(in the rows, 128 means zero)
 95  83 127 144 168 107  88 147 101  88 103 152 110  95 119 109  86 113 122 148 149 143 124  55 107 150 113 129 127 137 108 156 114 166 136 120 177 171 137  83 157 148 163 | <182>
151 149 154 108 158 101 143  96 141  55 105 118 103 170 133 149 118 109  98 122 147 144 119 143 146 156 142  95  84 119 138 118 175 130 109 141 112 152 133 131  89 126  92 | <82>
182 108 175 104 140 146 157 153  75  90 116 140 121 122 101 117 112 107  84 131 127 127 120 162 167  88 134 113 116 189 109  97 133 139 160  98 174 101 208 134 132 145 134 | <199>
147 142 179 135 180 150 159 168 124  79 136 134 132 128 101 138 137 113 121 136 123 124 101 130 143  99 158 106  87 192 101  95 136 121 174 121 161 153 159 112 126 165 165 | <168>
186 130 122 120 107 147 143 135 180 118 104 151 143 123 106 156 157 130  98 117 130 149  92 143  77 105 124 138 120 112 164 118 105 152 112 142 136  72 121 178 162 112 137 | <172>
104  71  77 126  99 129  97 139 105 132 130 134  68 119 122 125 118 147 146 141 140 106 120 105  86 138 165 102  97  68 117 106 137 133 141 130 124 143 117 148 118 137 190 | <168>
136 147 124 111 161 155 205 157 122 131 147 145 141  79 158 153  73  91 138 113 142 132  39 139 103  93 162 164 103 101 109 121 130 101 136 180 149 117 190 207 145 102 161 | <68>
142 124 139 166 115 123 110 150 119 119 118 150 106  53 154 159 134 105  98 161 142 187 104  73 116 178 162 154 108  85 148 109 108 109 135 121 150 119 102  66 120 168 167 | <121>
132 104 105 106 135 147 142  89 140 127 105 146 108 120 106 112  93 123 105 145 173 123 144 139 121 139 136 121 109 176 113 119 128 102  88 113 112 161 128 127 107 119  71 | <182>
 78  56 115 106 123 102 110 143  98 143 129 140  68  79 170 104 120 118 129 156 141 148 111  93 109 153 157  86 103  98 123 122 164 117 118 122  98 143 108 154  95 129 169 | <104>
 83  97 115  87 103 134  65 130  64 129  80 141  71  89 176  98 121 119 143 103 124 134 115 123  92 147 174  55  92  54 127 154 171 114 148 151 110 115 159 165  77 131 150 | <104>
131 136 157 153 110  74 107 144 113 157 154 158 142 107 140 133 152 137 123 120  78 162 124 143 177 111 139 156 155 160 171 176  88 122 125 115 144  87 124 156 135 149 133 | <121>
111 102  87 164 120 104 116 104  89 132 114 148  96 132 159  81 122 155 128 139 137 118 165 129 141 125 143 100 128  67 119 160 145 144 139 108 120 120 153 149  76 116 137 | <182>
131 159 170 123 143  96 198 172 132 111 124 142 160 104 107 130 135  87 142 123 107 143  86 115 135  75 114 121 131 118 128 165 151 147 151 156 138 116 165 136 109 125 141 | <182>
115  56  82 124 132 101  82 145  93 134 105 131  54  96 172  93 125 117 122 140 154 123 113 129 120 193 162 124  94 103  97 152 145  99 167 142 100 136 115 142  76 124 166 | <40>
136  90  93 117 107 137  77 153  64 125 117 170 121 137 114 123 100 166 117 116 120 128 123 125 128  75 144 123 156 161 127 133  83 120 142 155 166 111 163 113 165 117 134 | <182>
113  96 126  85 158 124 149 114 147  76 117 173 100 139 123 157 101  80 116 159 110 140 100 113 125 167 135 122 103 179 127 108 154 112  71 102 134 157 122 167 115 125 114 | <121>
145  97 162 109 139 133 203 161 130 108 149 151 146  89 111 118 126  89  93 163 141 122 131 157 149  77 146 118 123 202 119  93 148 103 133 100 169 119 188 147 108 152 129 | <199>
140  81 119 141 149  80  62 149  47 154 124 130  77 123 169 110 115 118 117 142 168 132 112 103 135 177 150 108  96 128 100 125 141 147 135 143  78 132 141 120  99  90 161 | <40>
131 116 158 102 162  83 157  99 160  80 132 128 109 146 115 140  98 105 106 137 149 109  94 119 120 143 142  89  48 174  91 121 163 112  89 134  93 185 117 154 135 136 148 | <168>
 83  99 162 110 148 102 157 127 155 130 136 120 144  56 134 124  97  81 125 148 154 117  96 122 134 111 170 159 101 148 166 177 109 117 145 143 129 112 158 155 137 115 129 | <104>
177 181 129 110  83  92 100  96 116 140 115 191 145 141 108 136 161 139 138 121  73 152 123 132 186 144 146 140 124 159 145 155 125 126 151  79 113 114 143 169 126 152 166 | <188>
189 145 143 143 131 144 175 163 100 106 145 158 160 111 124 101 139 153  75 130 155  96 134 164 159  91 165 126 109 219 124 105 100 158 153 107 159 110 159 141 135 160 151 | <182>
143 132  85  96 120 145 114 153 135  97 122 191 170 103  38 119 127  87 141 123 123 141 112 166 111  95 154 122 111 167 117  94 117 135 149 103 204 121 164 138 153 142 145 | <68>
184 120 128 180 119  93  87 130 125 158 117 135 126 133 100 142 110 127  83 125 156 109 124  97 105 154 107 108 108  92 126 138 104 144 123 149 123 112 124  55 135 125 100 | <40>
151 136 124 124 173  92 184 137 147 129 146 183 164  92 187 120 112 127 124 119 136 106  76 135 152 133 120 169 128 177 107 157 138 122 116 157 131 118 144 159 138 119 170 | <182>
166 166 130 117 116 135 161 156  70 105 138 147 168  93 137 135  99 138  86 161 109 127 136 190 145  52 205 137 107 184 126  88  99 154 147 116 187 122 157 141 138 160 131 | <82>
122 102 100 134  96  99 103 160 123 105  82 116 112 139 104 125 155 117 144 165 127 142 140  84  92  95 114 102 161  76 108 134 157 184 109 153 152 139  78  81 139 125 132 | <182>
120  25 109  76 138 111 119 166  63 144 135  91  61 115 121 125  82 105 171 144 116 126  89  93 118 160 142 106 141 101  81 112 163 139 130 136 127 173 164 144  92 133 177 | <168>
111  96 133 103 112 104  76 149 118 161  98  92  75  97 159  98 152 106 150 138 157 140  94  72 145 178 147 130 123 111 131 160 149  83 144 152  70 145 130 183  84 133 177 | <188>
112 101 132  90 145  86 188 138 122  77 117 106 162 107 151 117  48 114 145 112 126 145  99 132 132 112 146 117 142 117 138 150 138 148 122 154 169 155 176 117 110 123 147 | <104>
156 121 180 170  98 126  88 173 129 113 106 124  92 122 105 163 114  54 112 162 128 131 129  58 100 158 129 152 114  92 145 126 102 164 149 126 178 132 107  57 162 164 115 | <199>
 91 141 152 134 178  84 185 153 163 120 151 150 149  96 141 131  69  92 161 134  87 121 121 123 132 116 123 163 141 161 124 134 115 104 124 107 168 171 172 172 124 127 160 | <199>
160 137 164 103 161 163 180 142  71 100 142 165 170 124 105 142 103 124 115 146 107 125 110 148 159  82 149  95 118 185  94 116 139 156 155  90 184 110 208 102 143 165 119 | <104>
127 159 146 116 167 125  83 124 147  83  65 109 115 124  89 161  97 108 107 186 154 106  84  75 134 106 142 124 104  93 116 136 108 145 122 128 147 131 113  63 148 114 137 | <168>
170 112 152 125 164 125 142  95 144 133 124 156 137  94 155 134  94 122  88 104 143 113 117 126 114 165 121 107  54 157 133 123 153 117  89 142 128 136 138 144 136 153 116 | <188>
166  96 132 143 131  95 184 102 129 116 104 182 122 169 131 120  77 128  97  98 109 147 108 148 129 124 118  89  96 178 126 121 168 146  85 131 116 144 144 163 111 116 119 | <40>
130 148 157 133 126 110 175 147 114 135 159 187 141 100 159 148  78  98 119 129 107 123 107 148 132 106 169 137  86 131 148 144 107  94 143 122 141 106 180 168 116 138 131 | <199>
160 128 119 132 109  68  87 133 122 164 120 143 157 116 130  90 110 132 120 138  77 129 135 136 167 122 114 129 135 135 120 166 105 127 121 105 153 135 120 152 114 162 132 | <188>
121 127 142 111 139  91 205 138 147 125 164 123 153  87 143 169 108  84 132 157 121 136  75 100 119 126 154 178 149 144 146 144 116 122 104 144 115 140 165 210 127 110 157 | <121>
131 124 141 132 137 106 211 136 158 109 125 145 145  98 147 140  98  79 133 159 101 112 107 121 115  93 146 161 138 146 113 118 149 118 134 135 151 146 173 183 135 117 170 | <199>
148 109 175 112 184 121 140 151 150 106 145 119 141 132 129 134 110 115  79 135 176 117  83 116  99 114 115  80  68 169 116 110 132 127  86 174 107 146  99 105 137 132 110 | <168>
126  96 109 160 118 134 142 101 135 122 137 177 146  99 128 126  95  91 113 138 142 162 132  93 102 130 127 147 124 102 160 130 128 146 126 136 161 129 119  90 158 124 129 | <68>
119 174 136 133 126  96 215 122 146 116 130 156 164  98 134 124 118 136 122 115 122 104 126 125 115  66 149 131 154 170 158 162 120 128 138 156 121 149 156 168 124 106 147 | <182>
157 137 125 103 158 115 147 107 155  79  99 182 136 141 127 117 100 123  87 122 138 125  72 123 139 148 115  99  52 171 104 138 144 111  99 131  82 145  88 151 130 148 138 | <182>
153  99 111 173 111 139  86 125 145 120  96 120  95 125 113 147 116 112 108 166 156 133 132 102 112 119 143 163 122  87 154 124  89 153 117 111 173 102 124 121 158 119 120 | <172>
141 170 148  82 101 131  87 153 115 144 140 137 114  96 134 153 160 122 139 116 117 149 121 137 170 115 109 174 178 145 155 145 107 108 122 120 151 110 121 162 135 155 126 | <199>
194 137 126 134 114 169 113 146 195 162 105 139 138 141 140 147 156 136 117 122 143  91  98 138 124 149 127 170 143 101 139 137 104 103 121 154 172  61 167 167 136 124 106 | <188>
 77  28  76 141 110  93  80 159 127 135 138 130  99 123 172 118 134 115 144 158 121 119 166  88 103 148 135 111 144  87 130 133 159 119 103 156 147 136 108 122 109 124 153 | <40>
113 117 162  79 174 126 136 103 120  90 129 120 100 137 123 142  75 112 103 149 150 127 112 126 136 122 131 105  84 148  93 121 131  84 103 130 125 163 155 106 116 104 100 | <168>
171 178 133 140 135 148 184 143 105 102 114 159 186 101 124 109 100 129  85 153 166 130  91 163 153  66 170 130  99 172 111  90 128 137 146 122 164 115 196 141 115 157 148 | <82>
134 167 136 106  67  38 137 145  85 146 145 163 123 101 120 148 122 160 119 150 127 128 125 161 136  83 183 140 139 169 103 140 113 155 104 111 169 119 154 156 174 135 158 | <82>
161  83 140  93 176 123 129 145 114  94 118 148 108 147 141 102  98  93  88 144 128 137 115 113 130 165  73  92 133 177 117 113 152 150 103 112 124 169  88 113  99 147 102 | <199>
156 155 135 107 115 153 126 188 164 148 126 146 140 155  94 170 161 123 142 149 111 126  97 111 101  96 112 138 167 137 141 109  92 131 106 125 144  84 127 149 158  99 123 | <172>
101  56  85 155 124 137  84 141  78 142 106 155  45 144 130 132  93 103 154 163 119 130 114  94  80 175 144 134 125  80  96 126 131 160 116 107 160 137 145 160 123 119 125 | <121>
124 113 133 171  94  93 162 144 121 106 105 122 119 131 129 110 123 149 126 111 189 129 116  82  99 143 108 119 152 116 137 135 141 178 113 154 149 120 129  63 153 132 172 | <121>
172 194 135 151 106  74 153 111 109 123 196 193 145 136 112 180 172 152 116 119  94 134 131 134 182 133 133 131 161 159 138 150 117 100 128  84 145 124 158 135 118 170 135 | <121>
127 108 166 127  88 121  77 184  91 119 111 111  90 148 148  95 127  79 127 140 135 122 114  69 114 178 137  98 124 122 126 158 128 179 150 132 134 154 102 115 121 167 133 | <104>
141 110 161 101 119 104 115 126 111 128 162 147 120 145 140 152 137 139 137 135 102 141 125 120 167 158 154 130 124 154 108 149 126 100 138 111 126 125 151 108 137 154 158 | <168>
167 115 156 145 101 131  83 156 119  85  92  86 105 133 121 121 117 109  70 143 183 134 127  65 130 128 116 117 102  90 174 114 110 172 122 151 166 130 109  80 134 147 124 | <188>
136 110 165  71 126 109 145 119 137  64 123 113  85 202  61 136 109 117 103 127 132 123 109 134 139 113 107  53  72 148  96 120 160 120  91 115 116 164 121 135 117 144  97 | <168>
159 187 127  86 114  94 106 135 107 129 140 151 138 149 143 147 160 161 125 130 100 144 127 140 160  95  97 122 142 142 111 127 132 113 106 136 130 127  89 121 140 120 126 | <188>
112  68  95  83 132 114 110 143  90 137 100 131  88 113 159  86 120 138 155 116 135 130 121  93 125 166 100  83 142  99 120 115 190 134 112 133 122 142 147 149  78 121 181 | <188>
167 182 133 125 101 111 150 138 126  93 128 127 178 114 116 127 138 140  98 120 146 129 144 171 179  45 177  88 129 152 127 104 143 102  96 125 188 109 167 130 131 158 138 | <68>
185 158 107 107  88 117  96 121  91 142 145 142 161 148 121 128 138 156 106 135  89 127 133 133 160 108  96 146 180 123 127 120 111 176 121 118 143 112 128 151 150 145 133 | <82>
 93 168 159 118 172 144 163 158 118  79 139 119 154 109 114 154 127  93 150 151 126 138 106 118 123 119 159 135  78 129 127 116 118 134 148 115 127 120 160 146 128 131 154 | <121>
186 136  89 143 120 112 170 162 228 132 109 147 132 149 110 126 165 134 129 123 136  93  96 130 100 148  98 140 186 127 155 123 117 127 121 133 143 114  95 143 106 112 144 | <172>
179 162 146 160  81 114 114 146 188 140  61 152  96 181  86 145 162 119 145 105  97  97 129 137 103 151 156 146 161 109 138 161 105 174 133 122 170  90 167 174 137 101 109 | <182>
 78 102 141 106 154 125 145 155 129 138 141 163 149  97 170 100  86  97 144 136  87 106  95 113 144 105 127 122 131 155 125 159 136 100 128 131 155 135 160 182 118 143 147 | <104>
200 166 125 109  65 116 108 148  76 147 165 162 150 124 138 127 133 114  94 113 100 169  98 150 159  95 141 140 151 133 117 143  98 113 129 134 154 120 145 190 139 156 129 | <68>
 95  35  97  67 133 152  37 143  33 149 103 129  89  99 183  96 104  84 161 154 120 145 102 119 133 147 174 112 126 118  97 134 161 122 137 143 120 124 178 179  94 114 140 | <104>
111 178 128 110 174 149 195 164 134 113 135 142 162 105 148 143  79 114 147 129 130 114  79 148 102  86 132 146 118 106 103 103 137 113 135 167 170 131 196 162 114 111 134 | <82>
133 130 145 146 158 124 143  96 111 138 107 171  84 145 154 105  97 121  97 133 129  88 124 116 135 191 108 106  68 170  92 173 150 130 135 103  81 153  91 125 115 148 108 | <40>
 67  43  85 115 121 153  42 119  98 115 100  94  25 135 168  61 109 126 160 113 188 127 179 103  98 215 125 147 113 105 123 121 135 122 146 132 141 182 140 159 101 101 147 | <188>
191 139 113 156  75 116 106 148 150 174 112 129 131 212 112 148 130 150 116 133 133  95 131 129 100 136 121 144 168 114 112 124  80 141 112 157 119  90 134 102 153  60  88 | <40>
198 168 142 167 105 143 142 154 180 136 116 159 168 151 133 156 174 141  88 123 110 117 122 112  95 133 120 143 163  97 162 128 100 194 125 135 153  71 150 169 141 115 146 | <40>
107 134 151 116 127  95 190 139 114 121 130 121 131  84 129 131  83 133 130 147 176 125 117 150 117  98 187 136 108 152  87 144 109  71 152 128 130 130 206 125 136 120 153 | <199>
134  85 126  94 151 147 127 108 132  89 103 149 114 138 139 116  91 107 102 124 144 145 106 143 106 169 141 120  78 171 131 117 151 142 110 142 120 153 121 164 127 152 106 | <82>
186 116 152 149  84 160 143 185 133 167 128  71  96 149 119 129 154 115 123 132 150  85 126 122 100 119  97 167 180  87 141 143  90 188 138 142 167  73 143 154 151 110 100 | <172>
133 152 154 117 115  76  94 164 121 154 156 166 164 114 151 118 144 158 120 129 108 153 114 124 162 119 134 125 110 165 118 161  92  75 135 124 129 109 133 135 144 152 166 | <188>
 82  14  98 100 153  96  82 170  78 116 138 103  66  98 120 111 121  90 170 139 126 139 131 106  95 140 105 118 118  97 127 132 150 164 141 136 147 134 117 130 135 109 164 | <172>
